What can hang from each mark
j3: j135 j221 j770 j954
j221: j135
j954: j3 j49 j252 j846
j770: j3 j135 j221 j497
j497: j157 j252 j649 j846
j649: j221 j252
j846: j49 j497 j649
j252: j3 j49 j221 j497 j649
j135: j3 j49 j221 j252 j649
j49: j135 j157 j221

Every row comes from one small tree of marks. The marks that hang from a mark follow it in brackets, in the order of their numbers. Every link used is in the known rows. Which tree was each row made from?
Known rows
j3(j221(j135) j770): [  77  -54 -105  -67   42  -61   41   24   46  133  232   27   27  -85
   20   78   65   -7    4  117  -33 -164  -31  -55   71   55   35   32
  129  -65   -9   70  -94  137  130   -5  -59   15  -41 -119   92   19
   -8  165   74   87  -39]
j954(j49 j252(j3(j770) j221) j846(j497(j157))): [   8  -30  191   19  -85  -77 -104  -56   22  -59  -61  -20  -28   48
 -105   37   -9  -80  -20  -57  -50  109   32  195   61   53  -33   91
  -53 -184   36  -32   44  -24  -59 -119  -21  216  -80  161   43   88
  -91  -56   25   55  -20]
j846(j497(j157) j649(j221 j252(j49))): [ -45  -31   20  -12  -39  -17   -3  -95  -28 -174  -65   38  -21   14
 -148  295   86    2   40   32  -71   69   61  -49  -22  -47   30  158
 -260   66  -56    6  -75  -60 -279  -50   38 -107   -6   45  -62   26
  -19  -46  -32  100   50]
j497(j649(j221 j252(j3 j49))): [  29   57    5  -23  -46   42   59  -61  -41  -80  -66   22  -13  -30
   -8   99   14   68   42   52  -51  116  -26   -2  -10   60   31   -2
  -26  -23  -11   -3 -106  -96 -280  -62  -34 -100  -90   52   28   62
   25   60   39    0  118]
j221(j135(j3 j252(j497) j649)): [  -3   49 -316    4   14  -86  -50   36   18 -110 -155  -22  -12 -215
  -29  -71 -120  -63  -16   54   60  -89  -58   18  -22   44  -25 -137
 -135  160  -25    0   34  -54   -6   22   45  112   53   -1  -10  -48
    0  -85   48   66   70]
j649(j221 j252(j3 j49(j157))): [  30   26  135  -45  -41  121   40  -88  -42  -96   27   -4   43   46
  -87   -7  -16   89   -2   -4   43   95  -26   38   -2   70   37   48
   43  105   73  -49  -35 -101 -283  -45  -37 -148  -27   41  -42   12
   16   98  -66  -16   72]
j497(j649(j221(j135) j252(j3)) j846(j49)): [ -73   30  258   -6   -1   41  132  -47  -40   -1  -55   53  -12    1
  -96   30  -63  -45    8  119 -111   25   -1  -10   53  -34    2  -81
 -178 -115 -155  -24 -176    1 -287  -49   43   48 -124  -46   62  -12
   43   53   -2   77   88]
j497(j157 j252(j49 j221(j135)) j649 j846): [  31   -8   -2   66  -52    5  -43    8  -42   54   -8    7 -132   46
  101  202 -123  -24  -42 -132 -179  143  -71  108  -50 -212   12  -61
 -143 -151 -169  -48 -129 -112 -321   -9  -13  -56  -92   20   37   11
  105  111   37  127   38]
j252(j3 j49(j157) j221(j135) j649): [ 100  117 -345  -11 -138  141 -160  -67   11    5  103  -38  -74   75
  141 -249 -324   32   41 -181    2   91  -54   79  -10  -32   36  -58
  243   64   84   66  -79  -60  -39   51   21  -44  -68   98  -18    1
   31   54   -4  -38   14]
j49(j135 j157 j221): [  28   -2  150  -26   57  208   21  -10  -40   32  162   -2    1  137
    5  -21    5   29   45  -55   60  -97  -15  -78   -4  -18   19   73
  133  105  -50   27  114   -5  134   30    8 -114   24 -110   21  -20
   39   91  -61 -145  -62]
j135(j3(j954(j49(j157) j846(j649))) j221): [ -42 -129  140   24  -15  -33  -94   48   30  130  -82   51   72  148
  -24  -14 -119  -58   42 -140   49  -83  104  -12   70   20  -73  -29
   -5   36  162 -109  245   20  338   28   68   95  112   -5  -13  -82
   47 -141  -28   27    7]
j954(j252(j3 j497) j846): [ -57   77  -56   66 -111   87  -16  -69  -23 -133  -39    2  -51    1
  -51    8   86   -4  -82  162   77  105  -85  159   69   91  -52   88
  -14 -115 -199   74   -7  -96   90  -67  -24  198  -65  131  -23   80
  -55 -180   61  -39   56]
j954(j3 j49(j135(j221))): [   7  -43   96  -11   43   15   48   40   24   60   -3   -3    0    0
 -161   69  -81  -74  -45  -46   72  -16    3  -17   66   19  -12   26
   -7  -45    6   39  150   44  107  -47   11  123    5   40   14  -61
  -33   75   22   85   77]
j49(j221(j135(j252))): [  56  -11  -48  -10   56   25    9   33  -17  -55   26   30   38  -38
    6   15  -26  -40   -6  120   25 -148  -44  -44   54    3  -19   13
 -172   96 -114   77  -27  -31   72  -24   36  -57   25 -123  -25  -44
    6  109   71   34   11]
j252(j3(j135 j770 j954) j497): [ -39   95 -229   -1  -17  -15  -16   25   34  107  237  -31   35 -192
  214 -108  190   55  -71  168   17 -114  -62  -16  -12   77  114  -22
  251 -162  135  112   -5  139  258   77 -110   56  -12   35   75  180
 -122  -94   32 -102  -79]
j49(j135(j3 j252) j221): [  45   33   27   29  103   32   47   69  -13  -25  -52   17  -17    7
  -23 -102   -7  -34   60    3   66 -129   -3  -55  -39    5  -18  -20
  -56  118   25   -4  135  -48   29    7   24  -15   46  -96   54   -8
  -33    5  -42  -90  -10]
j649(j252(j3(j221 j770) j49(j135))): [  93   56  -31  -46   29  -26  119  -12   39   67  112  -37  -52    6
   20  -25    0   -7   -3   22   17  -10  -33   -5  -36   52  103   87
  217 -108  180  -19    1   65 -183    7 -102  -30 -114  -32   94   42
  -47  148  -16  -68  -38]
j497(j252(j3(j954) j49 j221(j135)) j649 j846): [  15   66  -95   51  -58  -25  -49   39  -38  115   65    9  -65   53
  284  -68 -121   12  -87  -61 -138   41  -62  137  -52 -158   34  -95
   35 -248  -60  -26 -113  -43  -67   66   12  -56  -98   14   49   18
   70   36   37   52   12]
j252(j3 j49(j135 j157 j221) j497(j846) j649): [  54  210 -116   62  -78  275  -71  -90  -44   39  101  -59  -90  177
  205 -239 -269  -41  -44 -176   50  115  -83   89  -86 -114  106    6
  242  -69    0  -28   83  -30   27  104   42    6 -139  102   52   64
  -12  -13 -105 -175  -62]
j846(j49(j135(j252(j3 j649))) j497(j157)): [ -34   57  -76   85   -5  -27   58  -43    9  -94  -49  -37  -53  -12
  -55  -69  -37 -118   91  -40   -9  110   22   11  -41  -67  -23    0
  -98    0  -10   70   40  -33 -266   22   31   90  -28   53   23   17
  -94 -126  -97    0 -101]
j770(j221(j135(j3(j954) j49))): [ -40  -89  -75  -18   21  -49  -89  138   52  131  -75   49   70  -81
  -58 -167   18   34  -25   30   36 -264   52  -44   40  -17  -36  -83
  118  -26   79  -17  -83   96  264   36   44    7  133  -46  -31  -46
   17   66   19  -52   -4]
j770(j3 j135(j49(j157) j221 j252) j497): [ -34  -92  175   88   75 -143   56   77   83   44 -142 -106   92  -47
  129 -223   87   69 -163 -116   83   60   70  -97  -94   21  -52  -35
   31  230   99 -179   83  106  444   70   -6  115  151  103 -149 -127
  -12 -143   43 -204  -60]
j846(j497(j157) j649(j221 j252)): [ -84  -34   66  -51   39  -32   35  -90  -32 -189    4   62   22  -21
 -158  261  183   25   55   71  -81   11   55  -77   -8  -12    5  135
 -290   78 -155    4  -74  -40 -206  -45   29  -80   32    4  -27   41
  -21 -108  -23  103   47]
j649(j221(j135(j49)) j252): [ -22  -66   21  -55   60   -6   55    6   17  -77  -70   70   30  -77
 -249   11   51   37  -25   87   44  -73  -24  -74   80   57    9  -58
 -163   29  -42   14 -210  -15 -193 -101   -2 -105   -9 -114   -6  -76
    1  124   45  158  118]
j135(j3 j49 j252(j497)): [ -26    4 -284  112  -12  -81  -27   64   39  -90 -142   37   -3 -136
 -118  -85   84   -8  -27   66  100    2  -71   -2  -19   64  -39  -95
  -95   36   17   48   20  -82   15  -57  -16  114   73  101   63   -2
  -90 -125   26  127    1]
j770(j3(j954) j135(j49(j157) j221 j649)): [ -61  -94  129  -40   80 -124    3   92   42  184  -91  -71  148  -45
  203 -253  -21   71  -86 -192   86  -96   96  -92  -95   17  -34 -136
  218  188  236 -207  113  158  429  146   11  -38  187    8 -109  -89
  100 -115  -19 -229  -75]
j649(j252(j49(j221))): [  54    0   15   -3  -22   74    9  -11  -35 -103    3   35  -25   36
  -35  119   71   60  -37   73   43  -43   -7  -48    8   21   20  129
  -79   32  -50   74  -35  -70 -123  -63  -20  -99    3    1  -61   42
   35  137   24  -10   21]
j252(j3(j135 j221 j954)): [   6   40  -96  -52   16  -55   69   83   15  212  272   27   67 -109
  212 -108  230   60  -12   93   13 -135   -6  -44  -13   41   33   -8
  145 -159  159   68  -51  103  294  149  -93  -13   20  -67   58  136
  -29  -19   39  -86  -62]
j3(j770 j954(j49)): [  30 -112   21   29    4  -65   15   36   29  144  136   31   84  -47
   26   42  180   31  -56   92   29 -121   34  -78   88   95   21   69
  150 -125   20  100   -6   80  110  -85 -100  -38   97  -47    5   58
  -27  104    7  170  -61]
j221(j135(j49(j157) j252(j3(j770 j954)) j649)): [  28  -56  -49  -53   99 -144    2   62   57  157  -15  -49  164 -121
  152 -227 -204  -80   57  -76   38 -169  -44    0   27   69    2 -166
  200   93  264 -136   87   82   76    4  -23 -108   74 -154   45 -128
   -1   63  -23  -73 -108]
j252(j3(j770(j135(j649(j221))) j954(j49)) j497): [ -26   75  -18  -50    2  -44  -39  -36   19   94  -12  -99  106 -112
   69 -221   26    4 -101   22   59   32   54   -4  -29  133   90 -105
  162  -90  149  -90  -12  153  193   71  -14   -9    9   80   -1   66
  -37  -21   -2   12   41]
j846(j49(j221(j135(j3))) j497(j157 j252) j649): [ -71  -75  145   18   25  -53  -32   46   -5  -33  -92   23   21   54
 -181  224   15 -136  192   16 -137  -51   88  -18   28 -176  -84  -55
 -239   50  -48   13  113   72   19   27  167  103  -37  -45   21 -123
  -19  -51  -40  -57  -61]
j846(j497(j252(j3(j135) j49))): [   5   45 -140    3  -44  -45   -5   30    4  -79   67   -3  -55  -28
   75  118  147   40  -11  106  -34  121  -43   62  -34  -48    7   21
    0  -70   36  160    1   -2  -27   90  -32  102  -64    5   28   88
 -105  -25    6  -18  -81]
j846(j497(j157 j252(j221)) j649): [ -55  -18 -165   -3    1  -61  -89  -33  -18 -152  107   40  -71   68
    5  229  152   44   55  -27 -126   99    5   24  -61  -98  -37   85
 -206  -16 -197   54  -13  -67  -77   26   31  -18   37   68    2   46
  -12 -171   15  120  -55]
j954(j252(j3 j497) j846(j49(j135 j221) j649)): [ -94  106  100   71  -88  197  -13  -77  -21  -49 -115  -27 -121  215
  -95  -10  -79 -149   93  104   55   64   15   46   61  -12  -32   82
  -62 -120  -94   29  141   18  231  -17  122  174 -145   29  -20  -46
  -51 -244    9 -213  -13]
j497(j252(j3 j49(j157)) j649): [  58    4   14   27  -51   63   27  -19  -42   20   42  -24   -3   82
  123  161   -1   57   99  -60  -72  208  -81   69  -19  -34  -33  -32
  171   16  -45   10   84 -107 -114   -5  -56  -65  -58   22   42  -22
   57   49   -4  -63  -36]
j846(j497(j157 j252(j3 j49 j221))): [   1   39 -148   32  -91  -38  -99  -22  -19 -153   53  -19  -58   28
    9   90   41   36  -34  -64  -83  183  -43  177  -87  -97   -4   40
  -68  -99  -20   33  -35 -110 -275   44    9    9  -50  204   14   87
  -47   -3  -10   31  -38]
j954(j3(j221 j770) j49(j135 j157) j252 j846): [ 100  -98  552  -21   60   19   83  -16    9  210   45  -53   10  108
 -159  104   -5 -140   44 -141   67   35   40  102  133  102  -16  108
  148  -88  134 -120  257  103  274 -184  -87  130 -127 -111   31 -103
    3   75  -36   32   -1]
j497(j157 j252(j3)): [ -24   -6    3   20   17    7   90    1  -23  -42   81    4   50  -36
  -30  151  156   37   27   50  -48  144  -90   85    8  -31  -60    0
    4  -43 -176   24  -24  -99 -282   -3  -80  -31   26   53   16   64
  -15   41  -16  -31  -12]
j846(j49(j135) j497(j649)): [ -79  -36   24   63  -28   20   47   -5  -12  -40   18   27 -112   46
  -77  156  120  -39   73   81  -58  -16   55 -117   -3  -50  -21   59
  -36  -68 -142  181   19   46   54   -3   54  121  -41  -35   81   -4
  -15  -76   -9   45  -94]
j252(j49(j135(j3 j221)) j649): [  73   52 -295   22  -15   19  -52   28   38   35  -78   -1 -122   18
   39 -107 -226   16   43 -149   61   -9    9  -31  -65  -39   15  -75
  137   53  157    2   81  -21  -92   70   26   56  -12   33   47   15
  -24  -39  -39  -42   40]

Write each row's tree
[  -9  -21 -103  -92   53  -41   50   -2    1 -106  -42   20  -10 -122
  -62   69  -30   18  -20   77   25 -108  -25  -70   42   51  -21    1
 -101  125 -148   48  -99  -34 -168  -26  -15  -26   59 -124  -68  -42
   85   75   49   60   70] => j221(j135(j649(j252)))
[  -2   21  149  -40   14  -31   77  -35  -14  -72 -201  -72    6  -71
   19  -60   58   90  -95  -19   53  102  102  -65  -89   75   24    1
    1  220   50 -112  -97   38  -62   19  -27  -89   47   19 -200   22
   93   -4  -21 -110   93] => j770(j3 j135(j649(j221 j252(j49))))
[  42  -36  119  -94   11   63    0  -78  -50 -100  -45   -8    9    7
  -72   99  -52   90   12  -79   62   34   16  -21  -25   88   21   23
  -63  201   71 -116  -11 -102 -296  -50  -25 -212   36  -68 -100  -20
  113   90  -59   53   75] => j135(j649(j221 j252(j49(j157))))
[ -80   16   17   50  -45    1  -56  -22   11 -137 -118   36   -6  145
  -70   10 -164 -231   99  148  -35  -39   55   30  101  -39  -76   43
 -290    1  -73   88   74   60  249   23  207  199  -91  -39   -2  -84
  -62 -122   37  -59  -82] => j954(j846(j49(j221(j135(j252(j3)))) j497 j649))
[  52   95   83  -21    1   34   45  -26    8  -18    0  -68   11   34
   69  -84   -5   25  -37   72    6   40   12  -38  -36   42   72   77
  181   18   83   18    0   86    0   10  -45  -16  -55   59   13   67
  -41  143  -11 -205  -32] => j649(j252(j3(j770(j135)) j49(j221)))
[ -24  -87   35   -1   14    8   24   18    5   87  -91   43   44 -102
 -142  155  -29  -44  104  -46  -89    4  -29  -66   60  -45  -14 -145
  -90  -28  -46  -37 -170  -11 -134  -73   11 -115  -44  -61   83  -51
   41  132   71   53   93] => j497(j157 j649(j221(j135(j49))))
[  -5 -118  185   18   18  -53    9   95   15  177  -88   17  107  -57
  -71 -135    9   13   52  -60   61 -201   19  -14   67  -16  -74  -94
  145   84  144  -48   58   13  188  -74   -5  -24   92 -122  -17 -179
   14  -21  -46  -41    7] => j221(j135(j3(j954(j252)) j49(j157)))
[   1   18  -36   31   25   -2  -10    4  -57  -15  127   75 -120   81
  169  124  106  103  -47  -19 -128  110  -68   48  -59  -68  -25  -20
 -111 -160 -296   12  -92 -109 -113  -14  -49   -3  -19   -2   90  104
   80  -60   43  181  -14] => j497(j252(j221) j649 j846)
[  68   30  -49   38    4   63    6  -62  -56  -23   54   59  -81   90
   73   94   23   86  -51  -25  -21  196  -38   73  -17  -47   10  -14
  -95  -95 -169  -23 -151  -98 -321  -36  -40 -117  -65  -56  -17   94
   28   24  -66  234   36] => j497(j252(j49 j649(j221)) j846)
[ -35   10 -188   16  -95  -40 -102  -70   -7 -193  -16   25 -115   53
  -41  188   21   18    7  -50  -84   66   42  -21  -72  -83   27  179
 -203   26  -54   67  -59  -91 -209  -18   30  -35   23  149  -57   53
   -3 -103    7   90   -6] => j846(j497(j157) j649(j252(j49 j221)))
[   2  -10  -40   47   14   -5  -51   18   18  -27  -16  -23  -31   79
    4 -226    2   63  -44 -113   78   90   -4  -56  -73   27  -24  -40
  -20  150   43   -8  -18  -55  130   11  -31  -59  121   34  -11  -55
   15  -56  -13   80  -56] => j770(j135(j49(j157) j252(j221)))
[ -59   -4   51   -3   19   -8  -43   82    3   84   -2   -9   39  -26
   61 -177  187  123  -87   66   36 -140  117  -76  -58    6  -24   34
  160   43  -27   -2  -33  102  366  118   -3   23  189   38  -89   76
   37  -45  -40 -127  -16] => j770(j135(j3(j954)) j221)
[ -33   23  -46 -163   62  -46  -21   30    1  -21  -27  -20   75 -117
   86 -137  -49   57  -66   70   15 -215   28    5    0   43    6   -4
   40   26  -20  -84  -92   47   18   87   21  -69  101  -65 -134   -4
   98   57   43 -139   43] => j770(j221(j135(j649(j252(j3(j954))))))
[  23  -68  241  -32   50   71   32   17    9   91   41  -31   38   60
 -149   45 -130  -62  -13 -150   82   -3    5   -6   57   10   -8   19
   75   54   74  -27  244   34  144  -41    7   76   18   21    4 -118
    4   83  -33   37   43] => j954(j3 j49(j135(j221) j157))
[  39  -25  -12  -35   51 -101   23   -5   45  129   -7    3  141  -42
   40  -84 -101 -108   65  100  -30  -97   34  -50  101   73   45  -56
  -20  -32  138  -38   -7   99   81  -43   19 -103    7 -131    4  -81
  -75   28   30  133   34] => j846(j649(j221(j135(j252(j3(j770 j954(j49)))))))
